How the nodes are linked:
from | π θ ξ ω ζ δ
sf | jr sj lg dh bp jc
dd | gd zd hq lb ph cj
qb | jt lg nt ft sf sj
pp | nt ll mc qb ms td
hc | fg mc nb hn pp ll
nh | hl cg cl tn gd dd
cl | nr rn mh hl cg hq
lb | jh qq gd nb hp zn
gm | rn qz ql cg jm cq
td | ms qt mb sj sn jt
fm | zd hl cq ph tn qm
gd | qm dd cg jh qq ph
qn | mb fg tc td hn nt
pg | dm dh ft bl gt ql
tz | hb dm jc qz bl mh
sn | ct jt qt jc ft jr
bp | sz jc sj ql tz dm
qt | td hn qn ct jt qb
zd | dd fm jm qq cj tn
jt | sn qb hn mt jr sf
dm | tz pg mt tr mh gt
zm | zg tc zn ll qn fg
ll | pp mb zg lg td qt
jj | zn ht cj zm sm nb
dh | pg sz jr mh ql hb
hn | qt nt fg sn qb lg
nb | sm lz jh fg mc zg
fg | qn hc sm qt nt pp
qq | lb ph dd lz zn jj
bl | tr mh dm cq cl rn
cq | jm nr tr zd hl nh
mb | ll qn zm ms qt hn
nr | cq cl bl fm nh cg
mc | hc zg lz nt ll mb
tn | cj qm hl jj jh lb
sm | tc nb ht qn hc mc
ht | jj jh tn tc nb lz
ql | gt hb sz rn qz tr
cg | nh hq rn qm dd zd
rn | cl gm gt nh hq jm
jh | ht lb qm sm lz hp
tr | qz bl tz jm nr cl
hq | cg jm gm gd zd fm
ph | qq cj zd hp jj ht
hp | lz zn qq mc zm tc
lz | nb hp lb hc zg zm
qz | gm tr hb hq cq nr
zg | mc zm hp pp mb qn
ms | lg td ll sf ct sn
qm | tn gd nh ht lb qq
ct | sj sn td bp mt ft
hb | ql tz bp gm tr bl
mh | bl gt pg nr rn gm
gt | mh ql dh cl gm qz
cj | ph tn fm zn ht jh
jm | hq cq qz dd fm hl
nt | hn pp hc jt lg ms
hl | fm nh nr cj qm gd
jr | ft sf qb pg sz bp
zn | hp jj ph zg tc sm
mt | jc ft sn tz pg dh
sz | dh bp sf gt hb tz
jc | bp mt ct hb dm pg
lg | qb ms pp jr sj ct
sj | sf ct ms sz jc mt
ft | mt jr jt dm dh sz
tc | zm sm jj mb fg hc

The rows follow the links: the fewer symbols apart two nodes are, the more alike their rows tend to be.

Each row is also shifted at random along 5 hidden directions that mean nothing.

Some nodes, each with a row of numbers:
cq	(-65, 5, 9, -12, -49, -16, 21, 17, 2, -30, -8, -31, 41, 35, 9, 37, -53, -25, 3, -19, 12, 54, -6, 38, 16, 7, 31, 59, 13, 21, -11, 13, 28, -5, 66, -49, -65, -34, -21, 17, -12, 69, -42, 34, 44)
lb	(46, -34, 17, -17, -3, 17, 5, -40, -15, 2, 40, -22, 0, 23, 13, -55, 26, 40, 14, 0, -14, -22, 23, -33, -74, 17, 8, 54, -33, -9, 0, 0, -17, 28, -11, -39, 74, -12, 22, -16, 30, -35, 75, 15, -5)
zg	(-61, 17, -27, 25, 18, 42, -9, 52, -32, 15, -24, -22, 18, -5, -4, 9, -21, 5, -2, 33, -41, -25, 45, -9, -4, 12, -43, 24, -18, -34, -6, -28, 5, 33, 22, 4, -3, 26, 42, 17, -29, -6, -6, 38, -16)
jh	(-68, -23, 42, -22, 4, 24, -20, -6, -9, -21, 27, -7, -5, -38, -22, -61, 31, -23, -14, 21, 10, -19, -26, -33, -53, 8, -12, 2, -21, -25, -15, 5, 5, 21, 5, 52, 37, -3, 12, -11, 13, -25, 44, 12, -27)
nh	(-56, -12, 20, -47, -36, -20, -2, -2, -3, -11, -12, -9, 38, 3, -46, -3, -9, -20, -8, 12, 10, 40, -45, 39, -22, -23, 32, -15, 0, -4, -15, 8, 4, 3, 8, 9, -27, 16, 8, -19, -1, 1, 10, 22, 34)
bp	(-25, 33, -13, 26, 17, -18, -25, -42, 15, -6, -33, 14, -16, 13, 10, 16, 2, 30, 5, -9, 28, 52, -16, 18, 48, 46, 11, 33, 34, 42, 47, 23, 7, -41, 12, -14, 23, -26, -38, 38, -32, 35, -31, -39, -12)
nt	(81, 13, -7, 31, 23, 40, -11, -22, -5, 1, 22, 7, -33, -12, 40, 0, 3, -19, 22, 6, -10, 17, 16, -23, 50, 35, -36, -5, -15, 9, 24, 6, -1, 7, 0, -18, -6, -50, 19, 7, -38, 3, -11, -25, -32)
dh	(-41, 2, -15, -16, 15, -28, -26, 7, 29, 8, -31, 30, 8, -28, -38, 1, 34, 15, -20, 15, 36, -25, -24, -6, 2, -37, 18, -66, 35, -15, -2, -13, -2, -52, -41, 131, 12, 63, -40, 1, 8, -42, -17, -44, -34)
gm	(36, -2, 7, -17, -36, -33, 35, -24, 17, -20, 29, 8, -11, 10, 4, 20, -29, -27, 1, -36, 21, 30, -45, 12, 4, -44, 52, -11, 18, 32, -9, 17, 8, -26, -12, -38, -32, -21, -28, -18, 22, 30, -10, 5, 37)
hc	(-86, 32, 13, 9, 26, 49, -31, -34, -21, 3, 4, 28, -46, -66, -56, -23, 18, -41, -7, 43, -12, 25, -82, -2, 22, 0, -39, -85, -12, -6, 23, 12, 3, 21, -33, 13, 16, -8, 45, -8, -42, -17, 23, -4, -15)
jt	(-18, 14, -13, 5, 27, -24, 32, 69, 16, 56, -29, 27, -23, -20, 4, 34, 22, 24, -19, -13, -32, -93, 46, 28, 17, -16, -31, -75, 6, -24, 1, -26, -26, 20, -31, -20, -30, 74, 12, -12, 52, -22, -27, -11, 47)
tc	(97, 17, -4, 37, 19, 29, 25, 49, -34, 4, -6, -18, 1, -22, -23, 31, -63, -51, -20, 3, -51, -14, 13, -4, -2, -48, -41, -17, -21, -7, -41, -15, 17, 45, 19, -62, -60, -3, 40, -18, -8, 42, -19, 58, 19)
pg	(69, -7, -46, 33, 7, -23, 3, -26, 5, 16, -32, -11, 12, 64, 40, 46, -21, 54, 16, -40, 0, 22, 57, 18, 23, 12, 21, 59, 19, 55, 13, 2, -4, -39, 1, -69, 5, -19, -35, 10, -3, 39, -36, -25, 2)
lg	(10, 22, 5, 12, 27, -2, 13, -31, 10, 35, 14, 43, -70, -28, 21, 0, 42, 22, 9, -8, -15, -22, -17, 7, 37, 25, -25, -60, -2, 11, 49, 11, -30, 14, -48, -57, 29, 0, 16, -8, 19, -16, 12, -38, 24)
ql	(13, -39, -39, -1, -10, -38, 16, 20, 20, 16, -16, -6, 32, 41, 18, 46, -9, 34, -1, -34, 9, -40, 58, 4, -8, -40, 32, -2, 15, 12, -27, -21, -11, -39, -25, 11, -24, 31, -38, -22, 36, -2, -26, -18, 4)
sm	(90, 28, -6, 30, 10, 37, 7, 12, -28, -18, 29, -24, -6, -19, 8, -35, -26, -10, 7, 21, -16, 2, 11, -58, -19, 13, -18, 63, -18, -20, 0, -10, 19, 26, 30, 18, 32, -28, 18, 31, -32, -6, 28, 38, -50)
td	(-78, 11, 5, 27, 28, 29, -2, 35, 0, 15, -22, 12, -27, -18, 33, 44, -4, -32, -4, -6, -15, -13, 24, 33, 63, 38, -60, -34, -3, 8, 9, -1, 3, 17, 30, -39, -66, -24, 17, 5, -15, 43, -63, -18, 27)
hp	(3, 4, 19, 20, 13, 27, 10, 87, -20, -22, -4, -34, 31, -38, -13, 6, -41, -67, -33, 12, -10, -41, 30, -27, -27, -28, -39, 23, -18, -41, -61, -31, 35, 37, 67, 56, -59, 3, 19, 4, -4, 34, -30, 60, -19)
tn	(-20, -42, 39, -35, -8, 11, -14, -30, -19, -15, 3, -8, 20, -1, -31, -10, 8, -34, -10, 3, -3, 19, -30, 26, -36, -12, 3, -16, -20, 6, -35, 18, 2, 23, 3, -28, -10, -15, 33, -48, 15, 19, 23, 14, 27)
qb	(-3, 27, -10, 29, 18, 2, 8, 6, 14, 20, 2, 16, -38, 2, 48, 2, 19, 24, 14, -13, -10, -20, 26, 0, 49, 60, -28, 16, 3, 10, 47, 8, -10, 7, 9, -36, 13, -15, -3, 28, -5, 3, -17, -30, 6)
sn	(11, 31, -6, 37, 27, -12, 18, 37, 12, 16, -26, 17, -22, -2, 33, 45, -14, -3, -2, -26, -17, -15, 29, 31, 57, 35, -33, -6, 10, 14, 25, 3, 4, 5, 33, -64, -45, -14, -5, 24, 0, 50, -58, -8, 40)
sj	(34, 31, -26, 45, 26, -18, 15, 83, 15, 9, -46, -9, 12, 17, 47, 54, -36, 6, -9, -20, -5, -29, 75, 18, 51, 36, -32, 47, 21, -3, 4, -20, 20, -6, 63, -5, -56, 2, -24, 46, -9, 53, -81, 1, 10)
zd	(0, -20, 50, -50, -19, -4, -27, -51, -6, -31, 9, 6, 11, -22, -66, -22, 6, -54, -10, 20, 25, 65, -99, 24, -18, -29, 21, -53, -1, 13, -21, 30, 12, 4, -4, 17, -20, -16, 20, -36, -9, 7, 22, 8, 24)
ct	(-1, 40, -12, 33, 17, -10, 6, 57, 23, 0, -22, 1, -4, -2, 46, 25, -5, 10, -2, -12, 9, -23, 49, 4, 49, 52, -30, 40, 18, -3, 23, -9, 13, -9, 51, 18, -25, 0, -26, 55, -18, 27, -55, -13, -10)
sf	(21, 43, -3, 24, 27, -24, 3, 9, 15, 13, -21, 29, -31, -22, 3, 13, 6, 13, -13, -8, 10, -1, -14, 16, 47, 20, -12, -20, 28, 10, 30, 6, 5, -12, 4, -5, -4, 11, -19, 30, -3, 14, -29, -22, 10)

From each start, follow one symbol. Which node do you reach?
Answer with the node's name.
new walk
(46, 0, -41, 36, 18, 37, 3, 10, -27, 40, -7, -17, 4, 22, 23, 15, -9, 30, 19, 14, -54, -28, 68, -11, 5, 13, -39, 8, -25, -13, 12, -25, -19, 31, -19, -57, 15, 7, 44, -2, -21, -24, 13, 13, -10)
ζ -> hn
new walk
(-25, -2, 5, -24, -45, -13, -1, -37, -8, -18, 5, -30, 37, 52, 11, -5, -26, 19, 24, -5, 2, 79, -20, 30, -5, 34, 38, 79, 2, 26, 22, 28, 4, -3, 36, -62, 5, -34, -5, 15, -25, 31, 19, 21, 26)
ζ -> dd
new walk
(-27, 4, 8, 20, 32, 29, 0, -19, -6, 35, -4, 29, -53, -18, 8, 23, 17, -14, 3, -4, -36, -8, -7, 29, 46, 21, -48, -77, -13, 16, 25, 11, -20, 24, -36, -86, -21, -20, 45, -26, -5, 11, -15, -29, 34)
ξ -> fg
new walk
(-70, -3, -3, -14, -39, -19, 8, -8, 28, -34, 27, -11, 16, 23, 32, -9, -4, 8, 16, -18, 47, 24, -2, -14, -1, 11, 52, 62, 20, 8, 16, 11, 15, -36, 22, 50, 8, -25, -53, 28, -4, 7, -14, -13, -20)
π -> gm
new walk
(-100, -5, -8, -18, -45, -34, 44, 1, 6, 7, -12, -15, 19, 48, 6, 40, -33, 19, 7, -37, -16, 20, -1, 54, -2, -14, 37, 16, 7, 28, -1, 9, -3, -4, 6, -106, -38, 0, -10, -18, 26, 44, -15, 28, 83)
δ -> hq
new walk
(-44, 27, 11, 11, 8, 41, -20, -5, -19, -24, 33, -11, -11, -33, 1, -64, 13, -1, 4, 35, 9, 2, -17, -56, -32, 35, -16, 59, -16, -29, 20, 4, 15, 22, 24, 47, 62, -22, 10, 34, -27, -23, 48, 23, -54)
θ -> hp
new walk
(10, -32, -42, 2, -34, -28, 31, 20, 19, 3, 2, -26, 34, 70, 51, 28, -13, 52, 22, -36, 8, -33, 77, -10, -21, -9, 46, 66, 11, 5, -12, -20, -16, -36, -4, -10, -1, 11, -47, 4, 32, -5, -11, -2, -4)
π -> tr
new walk
(25, -14, 19, -34, -37, -3, -23, -23, -4, -39, 13, -33, 51, 24, -8, -26, -12, -17, 14, 12, 25, 66, -19, 5, -18, 21, 27, 62, 0, 5, -7, 16, 18, -4, 41, 31, 5, -34, -8, 15, -31, 9, 12, 18, -12)
δ -> qm
new walk
(42, -44, 25, -31, -20, 5, -4, -25, -20, -5, -3, -25, 34, 27, -13, 1, -6, -10, 2, 0, -12, 31, -2, 31, -39, -11, 14, 10, -22, 10, -27, 10, -7, 18, 1, -58, -7, -13, 28, -39, 11, 10, 23, 20, 37)
θ -> dd
new walk
(25, -19, -26, 11, 2, -25, -5, -18, 15, 2, -19, 5, 7, 34, 15, 32, -8, 25, 3, -29, 18, 5, 29, 6, 11, -15, 26, 7, 24, 32, -8, 4, -3, -47, -18, 3, -3, -1, -41, -6, 9, 16, -30, -32, -7)
ω -> qz
new walk
(73, 7, -4, 11, 28, -7, 29, -5, 8, 44, 12, 38, -62, -25, 10, 8, 35, 16, 3, -10, -31, -54, 5, 2, 25, -11, -26, -89, -6, -1, 16, -4, -35, 18, -66, -52, 4, 24, 26, -33, 42, -36, 14, -30, 30)
ξ -> ll
new walk
(-21, -6, 15, 26, 6, 35, 10, 40, -30, -14, 2, -38, 17, 5, 21, -1, -40, -21, -10, -5, -23, -7, 43, -12, -24, 20, -31, 78, -28, -12, -24, -7, 26, 36, 66, -47, -16, -35, 22, 14, -6, 52, -8, 53, -1)
δ -> sm
new walk
(-30, 13, 7, 19, 24, 33, -10, 8, 5, 16, 0, 25, -39, -32, 20, 13, 17, -25, 5, 7, -7, -13, 5, 8, 50, 28, -44, -52, -7, -3, 19, 6, -2, 16, -3, -3, -24, -23, 19, 1, -16, 6, -31, -32, -7)
δ -> qb
new walk
(63, -13, -48, 28, 19, 33, 4, 75, -21, 37, -19, -24, 32, 16, 24, 37, -20, 7, 7, 15, -55, -67, 103, -18, 4, -8, -45, -2, -27, -38, -28, -50, -14, 27, -2, 18, -34, 38, 34, -3, -12, -28, -21, 13, -20)
ξ -> zm
